Moves between items:
at | de zo ni ga su pe
bs | cn pb mz rm cd hf
ht | nj qf gb jz bs pb
gb | sn lm lb hb mz zn
bb | mg fg zf bn lc nf
cn | mz hb qf hf bt gq
bt | jz gq pb zt qd nq
nf | fd mg tr lc gt tm
dp | fg tr tl rc bn bb
bf | tn fh gt cp lb bq
tr | nl fb nh dp bb fg
fh | lc bn tm bf bq tn
fd | tr zf nl tm rc dp
dn | br gt bn gl qm ng
nj | gb hs sn pb cn hb
gt | rc tm bb dn ng br
gq | ht mz nj bt nq jz
fg | tl nl mh bb nf mg
cp | bq bf dn sn cq lb
fb | qd zt rm tr fg nl
lb | gl bq ng cq hs dj
zt | nq bt bs fb nl qd
tm | dp fd fg gt br rc
gl | ng dn fh dj lm qm
rc | bb dp mg br fh bn
qm | bf ng tn lm sn cp
tn | gt lc rc bq gl dn
qf | hs cq lm ht pb nj
ng | fh br lc qm cp bf
hb | zn gb cq cn gq mz
nl | nh qd cd fg mg tl
lm | cp qm bq gb zn sn
hs | lm dj cp nj hb gb
bn | nf bb fd fh tn lc
mg | zf tl fb nf tm fd
lc | tm nf dp tn dn gt
nq | bs jz cn qd nh rm
nh | cd rm bt tl zf mh
mz | qf zn hs gq jz ht
jz | pb ht hb nq rm bs
zf | fb mh qd fd dp tr
dj | qm gl bf hs gb lm
cd | bt hf jz mh fb zt
bq | dn tn br lb dj gl
qd | rm nq hf nl tl nh
hf | gq cn ht cd zt bt
mh | zt cd nq zf tr fb
zn | cq sn dj mz ht qf
sn | lb cp gl zn qf cq
pb | hb nj zn bs hf cn
rm | hf bs gq nh mh cd
tl | mh nh zt mg fd zf
br | bn rc nf ng bf fh
cq | dj lb qm qf nj hs

The rows follow the links: the fewer symbols apart two items are, the more alike their rows tend to be.

Each row is also shifted at random along 5 hidden directions that mean nothing.

Some items, each with a row of numbers:
gt: [-5, -38, 60, 4, -52, 43, -1, 41, -70, 109, 59, 72, -74, -71, 20, -32, -78, 11, 55, -25, -35, 28, 71, 40, -76, -31, -19, -10, -27, 23, 35, -17, -70, 5, 27, -81, 11, -25, 6, -8, 49]
mh: [92, 46, 8, -19, 53, -41, -8, -17, -41, -30, 14, -57, 5, -41, 8, -24, -11, -29, -16, 54, 59, 0, -50, -81, 63, 60, 28, -4, -4, -57, -32, 7, 49, -41, 15, 4, -28, 54, 20, 19, 25]
qf: [70, -37, -25, 49, 27, 43, -5, -7, 68, -26, -23, 13, 8, 58, -38, 24, 67, 37, -4, 3, 0, -9, -32, 30, -22, -12, -6, 12, 45, 10, 24, -41, -28, 28, -21, 10, 0, -1, 32, -16, -49]
rc: [-91, 45, 49, 38, -5, 25, 5, 7, -53, 37, -10, -25, -4, -28, -16, 38, -50, 23, -8, -3, 8, 31, 20, 10, 9, -35, -53, -22, 0, -7, -12, 42, -26, -60, 46, -63, 2, 35, -21, -42, 53]
bn: [-87, 8, 55, -2, 1, 12, -4, -11, 14, 7, -18, -55, -64, -23, -10, 50, -29, -11, -1, 66, 85, 49, -30, -16, -21, -32, -50, -10, -26, -47, -39, -20, 3, -53, -5, -9, -12, 36, 52, 17, 48]
rm: [48, -1, -32, 4, 8, 3, -29, -7, 13, -42, 15, 24, 61, 25, -14, -71, 33, 47, 24, 13, -23, -2, -5, -32, -8, 62, 39, 63, -26, 11, -56, 4, 41, 9, -38, 13, -6, -24, 22, 27, -35]
qd: [-15, 59, -50, -30, 30, -24, 4, 69, 85, -28, 6, -63, 6, 7, -20, -49, -6, 8, -35, 0, 44, 15, 2, -88, 83, 27, 3, -34, 22, -50, -55, 34, 17, 22, 11, 22, -16, 49, 60, -56, -7]
hf: [50, -11, 11, 26, 65, 37, -25, 14, -65, -25, 62, 30, 5, -33, -15, -82, 30, 1, 20, -8, -25, -3, -25, -13, -38, 30, 51, 37, 52, 23, 60, -62, -5, 8, 9, 2, -17, -23, 57, 0, -62]
fd: [-14, 28, 24, -1, -72, -25, 20, 14, -35, -18, 15, 20, 7, 2, 5, -39, -56, 28, 13, -20, -49, 19, 51, -16, 6, 80, -21, -9, -33, -27, -14, 71, 25, 25, 11, -46, 26, 5, 1, -5, -7]
dn: [8, -5, 48, 32, -71, -27, 26, -44, 11, 46, 23, 71, -63, 21, 51, 22, -13, -16, 67, 7, -91, -20, 17, 60, -17, 27, -11, -17, 8, 11, 73, 28, 14, 37, -28, -6, 42, -35, -67, 26, 10]
tm: [-51, 51, 40, 24, 5, 6, 1, -25, -84, 13, 21, -4, -32, -11, -14, 32, -28, -13, 30, 71, 6, 49, -23, -7, -10, 16, -21, -20, -15, -57, 5, 54, 3, -33, 19, -28, -33, 43, -20, 47, 50]
fb: [-98, 63, 1, -17, 55, -12, -9, 28, -111, -23, 52, -50, 18, -47, -15, -41, -27, -36, -6, 19, 31, 35, -24, -55, 14, 2, 27, -4, 11, -26, 1, 17, 1, -38, 59, 10, -56, 36, 17, 5, 11]
pb: [67, -16, -80, -51, 38, 0, 9, 30, -60, 23, 49, 28, 34, -16, 9, -36, 20, -50, 13, 3, -5, -12, -6, -33, -10, -35, 77, 2, 13, 22, 19, 0, -46, 29, 19, 33, -55, -10, -50, 49, 22]
lm: [111, -73, -2, -43, -25, -26, 30, 6, 64, 12, -33, -17, -63, -19, 29, 50, -9, -60, -49, -16, 64, -32, 4, 7, -6, -43, -20, -35, 2, 1, 31, -79, -23, 32, -11, 11, 12, 11, 20, 3, 16]
jz: [93, 7, -2, 19, 75, -8, -16, 8, -2, 9, 17, -19, 11, -40, 18, -40, 14, -16, -30, -49, 4, -44, -16, -15, 48, 4, 35, 1, 66, 40, 49, -60, 0, -17, 18, 10, 13, -17, 15, -66, -28]
cd: [-111, 36, -78, -29, 11, -5, -7, 32, 43, -42, 27, 4, 55, 42, -14, -64, 38, 22, 38, 42, -20, 20, -12, -44, -2, 27, 44, 30, -28, -5, -74, 50, 34, 18, -37, 67, -40, -13, 15, 35, -30]
tn: [38, -30, 65, -9, -78, -27, 20, -4, 65, 32, 13, 28, -125, -8, 51, 14, -30, -26, 47, 21, -14, -7, 17, 28, -29, 27, -29, -35, -5, -15, 63, -27, 4, 48, -40, -21, 48, -12, 30, 14, -4]
fh: [28, -43, 42, -38, -106, -52, 32, -28, -81, -34, -61, -11, 16, -28, 23, 43, -57, -11, -72, -75, 2, -27, 56, 30, -15, 18, -52, 1, -62, -4, -8, 15, 21, -15, 29, -51, 44, -2, -27, 0, 6]
fg: [-13, 2, 56, -10, -38, -32, -16, 11, 120, -47, -6, -30, -88, -13, 13, -40, -18, 16, 12, 46, 50, 20, -2, -35, -3, 78, -32, 19, -34, -41, -54, -41, 68, -4, -63, 2, 48, 14, 123, -7, -30]
sn: [-36, -25, -31, -49, -24, -37, 20, -32, 47, 20, -11, 15, -14, 17, 52, 46, 32, -71, 10, -2, 3, -45, -23, 44, -3, -50, 25, 0, 2, 30, 31, -31, -1, 17, -32, 82, 15, -38, -62, 29, 5]
hs: [68, -34, 16, 14, 10, -1, 9, -13, 28, -11, -18, 3, -38, 14, 18, 27, 26, -37, -33, -47, -18, -41, -6, 43, 14, -18, -10, -29, 68, 18, 86, -57, -22, 46, -6, 16, 28, -11, 2, -29, -44]
dp: [60, 32, 47, 9, -49, -38, 23, 35, 25, -38, -30, -35, -25, 0, 0, 4, -59, 30, -47, -31, 4, 14, 47, -36, 65, 87, -66, -50, -5, -56, -18, 56, 35, 26, 25, -67, 41, 57, 39, -52, -15]
mz: [33, -30, -78, -29, 40, 36, 3, 54, 87, 13, 8, 2, -3, 42, -31, -15, 40, 1, 11, 32, 32, 13, -13, -35, -15, -47, 29, -10, 25, 4, -21, -34, -50, 58, -15, 28, -41, 15, 34, 13, -2]

Complete each set of four: the symbols that take the first to the second take the third to the fourth, perhaps in another order.
Answer with the item's name.
A [-7, 22, 60, 23, 1, 5, -10, -44, -77, 21, 23, -1, -45, -25, 0, 40, -30, -12, 54, 104, 25, 45, -42, -4, -32, -1, -9, 5, -32, -54, 0, 20, 1, -56, 5, -25, -23, 32, -14, 79, 69]
B [82, 39, 68, 42, -19, -20, 6, -7, 3, -7, -23, -30, -50, -4, -8, 32, -50, 16, -7, 35, 26, 27, -3, -38, 46, 62, -50, -46, 6, -67, 1, 37, 13, -22, 14, -74, 19, 71, 24, -25, 34]
C [-6, -29, -20, 9, 11, -1, 7, -39, -63, -55, -10, 3, 7, 40, -10, 34, 51, -43, -24, -8, -20, -7, -34, 45, -47, -26, 26, 8, 50, 2, 83, -19, -20, 37, 10, 39, -18, -9, -12, 33, -70]
D cq

A [50, -42, -2, -1, 22, -6, 11, -48, -54, -80, -18, -5, -20, 39, -18, 43, 56, -52, -24, 25, 9, -14, -66, 33, -61, -2, 26, 14, 37, -25, 93, -43, -7, 34, 1, 43, -18, 0, 9, 55, -74]
B [30, -27, -6, -4, -11, -24, 18, -35, 8, 29, -10, 22, 15, 3, 46, 32, 22, -43, -14, -53, -47, -55, 12, 52, 21, -37, 12, -8, 25, 58, 63, -29, -1, 21, -15, 37, 29, -40, -84, -16, -6]
C [39, -28, 87, 25, -16, 22, -13, 20, 8, 68, 12, 5, -84, -69, 14, 0, -63, 12, 16, 8, 31, 34, 33, 11, -38, -14, -55, -10, -18, -13, 0, -52, -36, -37, 7, -78, 24, 15, 57, -26, 50]
D rc

A [-79, 63, 47, 32, 5, 3, -2, -3, 6, 15, 7, -39, -57, -6, -16, 41, -28, 2, 20, 55, 33, 51, -18, -9, 20, -6, -41, -37, 3, -47, -5, 40, -1, -26, 21, -28, -15, 52, 16, -10, 40]
B [-78, 62, 20, 2, -34, -37, 22, -1, -37, -38, -12, -32, 1, 20, -16, 25, -34, 2, -9, 25, 4, 34, 4, -25, 31, 52, -33, -30, -17, -66, -14, 96, 29, 4, 25, -20, -6, 55, -14, 5, 6]
C [-87, 23, 43, 24, 19, 29, -38, 14, -32, 50, 73, 45, -34, -59, 19, -84, -22, 32, 82, 10, -30, 22, 9, -5, -31, 25, 22, 41, -22, 38, -12, -28, 23, -45, -15, -7, 7, -39, 34, -5, 6]
D nl

A [59, -27, 8, 31, 14, -6, 1, -49, 39, -43, -59, -16, 22, 37, -1, 53, 47, -2, -48, -44, -9, -51, -30, 49, 27, -16, -7, 9, 50, 32, 48, -39, 16, 12, -15, 20, 33, -10, -19, -35, -51]
B [31, 3, -40, 17, 16, 28, -25, 23, 17, -17, 35, 35, 43, 18, -20, -84, 21, 52, 41, 3, -43, -1, 2, -26, -12, 58, 46, 43, -13, 22, -39, 6, 21, 27, -28, 5, 0, -25, 23, 8, -42]
C [43, 65, -32, 1, 34, -23, -11, -8, -26, 8, 4, -10, 89, -15, 15, -40, -13, 23, -10, -12, -24, -21, 6, -60, 101, 53, 28, 2, -16, 10, -61, 70, 43, -38, 13, -12, -2, 11, -70, -30, 35]
D bn

A [-63, -23, 45, -32, -81, -31, 28, 1, 13, 22, -3, 25, -60, -14, 40, 18, -38, -30, 9, -19, -6, 2, 38, 31, -48, -8, -36, -12, -30, -3, 15, -3, 0, 24, -10, 1, 25, -21, 2, 19, 12]
B [-112, 28, 54, 21, -5, -5, -13, -51, 58, 41, -28, -30, -21, -19, 7, 65, -10, 14, 29, 67, 47, 12, -26, 10, 19, -27, -44, 11, -43, -9, -73, 2, 45, -87, -48, 13, 16, 3, -19, 16, 71]
C [4, 0, -23, 15, 26, 15, -28, -2, 27, -53, 6, 9, 47, 16, -29, -64, 37, 53, 4, -7, -12, -8, -12, -20, -8, 46, 28, 49, -2, 16, -37, -22, 39, -6, -31, 24, 1, -18, 46, -9, -66]
D jz

A [-61, 46, 13, -9, -54, -17, 26, 18, -90, -27, 53, 22, -24, 9, -8, -30, -40, -7, 42, 41, -48, 58, 21, -24, -28, 68, 4, -13, -19, -57, 26, 89, -1, 38, 25, -22, -21, 24, -7, 48, 1]
B [0, 57, 42, 14, -24, -41, 11, -22, 61, -17, 13, -24, -77, 27, 16, 20, -13, -6, 44, 94, 19, 31, -41, -37, 29, 72, -21, -32, 1, -75, -14, 52, 53, 15, -37, 0, 8, 47, 18, 39, 24]
C [-4, 14, -5, 5, 81, 5, -28, 5, -12, -26, 43, -8, -7, -20, 6, -55, 40, -22, 12, -1, 4, -21, -47, -15, -3, 2, 53, 26, 60, 30, 49, -67, 13, -6, -4, 51, -19, -22, 43, -13, -46]
D hf

A [-86, 37, 43, 22, 42, 38, -29, 49, -41, 45, 81, 8, -40, -72, -2, -88, -38, 15, 41, -12, -9, 39, 15, -20, -17, -1, 10, 12, 16, 15, 23, -28, -20, -33, 30, -36, -12, -10, 62, -43, 3]
B [39, -47, 71, -12, -70, 4, 0, 29, 26, 46, -3, 18, -87, -53, 37, -4, -67, 5, -2, -35, 11, 5, 56, 21, -42, -8, -52, -21, -26, 4, 17, -41, -20, 9, -3, -57, 44, -10, 34, -23, 32]
C [121, -35, -82, -52, 28, 17, 15, 46, -31, -5, -9, -3, 56, -4, -18, -25, 5, -5, -49, -31, 18, -10, 25, -29, 1, -29, 34, -10, 3, 4, -12, -7, -53, 39, 30, -14, -32, 5, -14, -6, 10]
D mh

A [-108, 12, -81, -38, 1, 23, 21, 118, -20, -59, 24, -31, 54, 27, -61, -80, -4, 37, -48, -52, -2, 50, 63, -53, -14, 6, 11, -20, 14, -20, -35, 53, -53, 53, 72, -9, -45, 26, 73, -55, -67]
B [-28, 67, -60, -4, 29, 3, -2, 63, 3, 33, 56, 10, 46, -2, 1, -78, -10, 25, 26, -12, -41, 13, 35, -57, 55, 26, 37, -21, 12, 10, -24, 73, -5, 32, 24, -5, -25, 5, -16, -42, 16]
C [32, 1, -71, -36, 45, -10, 3, 44, -46, 17, 30, -11, 50, -22, 18, -38, 9, -39, -30, -43, 1, -28, 6, -28, 30, -47, 53, -13, 37, 34, 21, -5, -36, 15, 47, 28, -27, -8, -31, -23, 9]
D jz

A [-40, 23, -40, -22, 61, -19, -17, -28, -102, -21, 28, -2, 71, -22, 18, -34, 43, -50, 0, -20, -11, -35, -41, -11, 7, -23, 77, 33, 18, 40, 31, -6, 21, -30, 19, 64, -37, -41, -47, 18, -22]
B [10, -21, 2, 32, 31, 16, -5, -9, 66, -12, 5, 14, -51, 41, -2, 17, 58, -26, 18, -7, -12, -14, -35, 42, -20, -26, 11, -10, 78, 22, 99, -69, -25, 47, -24, 38, 8, -15, 29, -8, -53]
C [39, -37, -9, 61, 33, 63, -3, 8, 10, 7, 10, 33, 0, 44, -23, -4, 40, 25, -7, -39, -56, -5, 6, 55, -30, -30, 4, -12, 76, 37, 88, -33, -58, 47, 13, -13, 5, -20, 1, -39, -56]
D gl

A [66, -21, -3, 11, 38, 15, -30, -5, -48, -85, -4, -10, 44, -10, -25, -54, 25, 23, -38, -22, 3, -7, -27, -17, -28, 47, 32, 52, 8, 9, -2, -44, 29, -9, 2, 4, -4, -14, 56, -9, -75]
B [34, -5, -32, 13, 22, 32, -21, 44, 39, -1, 56, 42, 13, 16, -24, -94, 25, 47, 54, 14, -39, 12, 10, -30, -13, 51, 39, 29, 7, 17, -18, -13, 3, 41, -24, 5, -9, -20, 50, -5, -35]
C [22, -21, -79, 9, 32, 44, -14, -2, 63, 23, 1, 36, 41, 59, -34, 0, 64, 30, 40, 33, -18, -7, -11, 5, -27, -36, 39, 26, -1, 24, -30, -6, -33, 28, -38, 34, -31, -25, -23, 31, 2]
D ht

A [4, -42, 55, -16, -65, 17, 16, 22, -47, 42, 1, 4, -54, -61, 11, 5, -76, 2, -13, -32, 30, 22, 50, 19, -59, -21, -53, -11, -34, -3, 2, -30, -33, -18, 27, -77, 24, 3, 32, -9, 33]
B [-37, 33, 55, 39, 5, 21, -7, -30, -125, 46, 27, 19, -9, -28, -6, 25, -31, 4, 50, 57, -10, 43, -16, 5, -39, -11, -12, 8, -31, -30, 1, 42, -18, -60, 27, -44, -34, 24, -39, 53, 71]
C [66, 52, -34, 16, 28, -13, -22, 22, 174, 37, 42, 20, -15, 26, 25, -73, 23, 34, 80, 66, -22, -14, -24, -63, 71, 79, 41, 13, -1, -5, -65, 6, 50, 24, -94, 38, 11, -10, 20, 3, 20]
D nq

A [41, -34, 6, 42, 3, 49, -13, 6, 185, 103, -36, 13, -52, 21, 3, 64, 8, 34, 18, 9, 19, -9, 13, 41, 18, -78, -53, -26, 14, 37, -30, -50, -39, 1, -43, -28, 40, -6, 3, -48, 56]
B [-27, -18, -13, 4, -4, -3, 24, 15, 38, -18, -59, -36, 20, 19, -8, 47, 13, -18, -97, -125, -16, -46, 33, 55, 41, -52, -34, -45, 78, 40, 64, -20, -25, 34, 51, 6, 33, -2, -17, -101, -62]
C [-75, 55, 39, 0, 59, -19, -25, 10, 10, -25, 0, -72, -7, -54, -6, -24, -25, -2, -34, 1, 70, 8, -32, -54, 54, 20, -17, 5, 7, -28, -40, -33, 49, -77, 16, 14, -2, 27, 66, -50, -1]
D fd

A [141, 28, 57, 30, -37, -44, 10, -42, -67, -31, 8, 6, -25, -10, 11, 7, -43, 10, 4, 56, -17, 20, -6, -31, 32, 100, -21, -24, -24, -74, 7, 63, 37, -4, 3, -65, 13, 48, -18, 39, 29]
B [51, 31, 64, 20, 52, -4, -29, -6, -40, 4, 25, -32, -26, -76, 3, -49, -27, 8, -9, 20, 42, 5, -27, -50, 31, 38, 3, 18, 9, -19, 1, -37, 30, -65, 8, -33, -2, 21, 58, -25, 16]
C [-39, -11, 40, -2, -54, -30, 37, -21, 12, -66, -38, -33, -70, 49, -8, 86, -6, -40, -34, 24, 21, 19, -13, 32, -18, 8, -47, -57, 21, -64, 68, 27, -3, 41, 13, 3, 10, 45, 22, 18, -29]
D rc

A [79, -8, 72, 33, -15, 17, -8, -16, -106, 30, -51, -13, 31, -63, -13, 41, -86, 50, -58, -49, 15, 13, 58, 14, 12, -9, -72, -4, -38, -6, -32, 14, -14, -81, 63, -126, 31, 28, -28, -45, 55]
B [-27, 54, 48, 39, -10, 0, 17, 31, 20, 18, 1, -32, -55, -2, -11, 17, -54, 14, -1, 17, 8, 39, 10, -22, 44, 28, -51, -60, 31, -60, 12, 50, -11, -6, 30, -58, 9, 62, 30, -48, 26]
C [23, -28, 1, 39, 1, 52, 9, -2, 53, 48, -56, 0, -15, 25, -36, 82, 1, 33, -11, 9, 24, 11, 10, 46, -20, -74, -50, -25, 11, -1, -11, -16, -59, -4, 2, -44, 7, 29, -11, -19, 24]
D bf

A [-74, 55, 34, 30, 52, 11, -21, 36, -27, 31, 26, -34, 33, -67, 4, -56, -36, 23, -20, -47, -3, 5, 21, -25, 52, 4, -16, -1, 25, 26, -19, -7, 7, -71, 48, -34, 6, 0, 30, -94, 11]
B [118, 0, -25, -1, 23, 20, -14, 43, 30, -11, 54, 35, -23, 8, -13, -100, 2, 28, 45, 40, -13, 23, -1, -60, -17, 84, 43, 23, 3, -23, -18, -5, 8, 53, -30, -14, -17, 8, 60, 24, -26]
C [-27, -5, 26, 33, -45, -2, 30, -26, -16, -22, -37, -7, -23, 53, -20, 85, 4, -5, -14, 8, -24, 13, -11, 49, -11, -5, -43, -39, 18, -32, 46, 39, -17, 25, 17, -18, 8, 26, -29, 6, -11]
D gt

A [-16, -32, 48, -19, -70, -20, 8, -34, -54, 46, 10, 55, -35, -37, 49, 14, -38, -19, 45, 7, -20, -7, 39, 44, -60, -3, -10, 22, -74, 22, -1, -7, 16, -20, -19, -22, 29, -41, -44, 54, 43]
B [29, -53, -14, 2, -11, 53, 7, 6, -15, 60, 11, 31, -40, 11, -21, 38, 4, -5, 38, 38, 26, 29, 12, 40, -82, -83, -1, -8, -7, 4, 21, -23, -90, 20, 4, -27, -28, 10, -12, 44, 44]
C [-40, 10, 24, -12, -72, -23, 12, 27, -34, -35, 11, 0, 5, -15, 10, -43, -46, 25, -8, -34, -22, 22, 56, -20, -10, 70, -16, 8, -47, -17, -32, 47, 35, 20, 10, -37, 26, -3, 33, -11, -30]
D gt

A [-129, 101, -1, 28, 64, 1, -23, 28, 52, 66, 36, -22, 31, -38, 11, -49, -11, 14, 31, -10, -21, -3, -1, -33, 93, -6, 13, -8, 34, 38, -37, 14, 33, -66, 5, 27, 3, -12, -19, -78, 40]
B [-37, 8, -29, 11, 32, 21, -27, -4, 17, -50, 9, 8, 58, 11, -24, -64, 43, 47, 20, -3, -25, -13, -10, -12, -21, 33, 35, 53, -10, 28, -38, -11, 40, -9, -29, 39, -11, -35, 30, -3, -56]
C [-25, -7, 17, 50, -3, 45, -2, -16, 89, 30, -51, -15, -37, 51, -30, 91, 19, 34, -6, 19, 12, 13, -9, 55, -2, -53, -57, -30, 29, -14, 1, -1, -34, -4, -13, -32, 15, 31, -10, -25, 15]
D br

